Here is a tiny trained network, its code and every weight. The questions are about switching its units off for an input and a class, where a switched-off unit gives its printed mean instead of its output.

import numpy as np


def w(rows, s, z=0):
    codes = np.array(rows[::2]) - 128.0
    scale = np.full(codes.shape[1], s)
    scale[-1] = z or s
    return codes * scale


def f(y):
    return y / 2 * (1 + np.tanh(0.7978845608 * (y + 0.044715 * y**3)))


def log_softmax(a):
    a = a - a.max(-1, keepdims=True)
    return a - np.log(np.exp(a).sum(-1, keepdims=True))


def net(x, mask):
    res = np.array(x, float).reshape(1, 3) / 4 @ E
    y = f(res @ A[0][:, :-1].T + A[0][:, -1])
    res = res + np.where(mask, y, B[0][:, -1]) @ B[0][:, :-1]
    return log_softmax(res[-1] @ U[:, :-1].T + U[:, -1])


A, B = {}, {}
E = w([
[226,223,62,226,30,225,54,10,25,218],'x0',
[237,43,66,28,67,234,254,200,28,21],'x1',
[58,234,55,31,18,35,2,237,41,33],'x2',
],0.0044)
A[0] = w([
[228,56,114,45,121,219,244,178,66,51,67],'N0',
[62,44,212,52,213,65,198,210,204,65,33],'N1',
[208,52,184,229,223,224,227,38,209,160,17],'N2',
[16,172,222,229,227,29,39,48,237,235,101],'N3',
[136,25,183,187,230,235,241,53,212,206,12],'N4',
[239,221,53,242,38,237,90,3,31,238,174],'N5',
[168,2,191,170,219,205,225,64,186,171,6],'N6',
[231,42,85,64,128,230,235,179,73,52,69],'N7',
[64,53,204,64,230,91,200,208,229,69,21],'N8',
],0.0041,0.0021)
B[0] = w([
[212,205,46,214,155,58,177,254,223,228,211],'N0',
[39,54,227,202,144,204,197,103,37,35,208],'N1',
[6,181,94,27,49,88,35,63,60,101,214],'N2',
[232,191,59,226,241,53,198,202,212,218,238],'N3',
[48,212,49,17,50,84,36,53,91,106,214],'N4',
[15,21,243,234,203,226,212,135,45,30,254],'N5',
[105,223,66,47,80,53,45,37,130,118,201],'N6',
[231,216,34,203,219,67,190,210,225,212,212],'N7',
[41,60,221,212,188,228,226,93,39,59,204],'N8',
],0.0045,0.0065)
U = w([
[20,10,252,247,220,234,230,94,6,13,62],'0',
[238,241,36,235,223,23,190,195,229,231,4],'1',
[28,235,44,8,39,34,18,126,37,47,249],'2',
],0.0038,0.0022)

Each question gives the input, the list of numbers given to net, and the class t.
The units are the neurons (one row each of A and B). Each row of codes is followed by its name. A weight is (code - 128) times the scale printed after its matrix; where a second scale follows, it is the last column's (A, B and U).
mask holds one flag per neuron, in row order. A switched-off neuron (its flag False) gives its mean, the last column of its row in B, instead of its output. The means were averaged over made-up inputs and are rounded, as every weight is.
A unit's drop is (log p(t) with every unit on - log p(t) with that unit switched off) / (log p(t) with every unit on - log p(t) with every unit switched off).
The circuit of an input: a set's keep is (log p(t) with only the set's units on - log p(t) with every unit switched off) / (log p(t) with every unit on - log p(t) with every unit switched off). Starting from all 9 units, units are removed one at a time, each time the one whose removal leaves the highest keep (on an exact tie, the one counted first), for as long as the keep stays at least 0.8.
circuit, biggest first: the units of the circuit, biggest drop first
k most important neurons: the k neurons with the biggest drops, biggest first
drop when u is switched off: that unit's drop, to one decimal
input [-4,-2,-6], class 2: circuit, biggest first : [N4 N2]
input [4,-8,6], class 1: circuit, biggest first : [N3]
input [5,6,-5], class 1: 4 most important neurons : [N7 N0 N1 N8]
input [-6,1,-8], class 2: 2 most important neurons : [N4 N6]
input [7,8,0], class 1: 4 most important neurons : [N7 N0 N1 N8]
input [-4,-6,4], class 1: 4 most important neurons : [N3 N5 N2 N4]
input [-4,1,4], class 0: circuit, biggest first : [N4 N6]
input [4,-1,-8], class 2: circuit, biggest first : [N4 N2]
input [1,-3,-6], class 2: circuit, biggest first : [N2 N4]
input [3,-6,4], class 1: 2 most important neurons : [N3 N2]
input [7,8,-5], class 1: 2 most important neurons : [N7 N0]
input [8,-1,2], class 0: drop when N5 is switched off : 0.3
input [8,1,2], class 0: drop when N5 is switched off : 0.3
input [-5,-3,-6], class 2: drop when N1 is switched off : -0.1
input [-8,-8,0], class 0: circuit, biggest first : [N8]
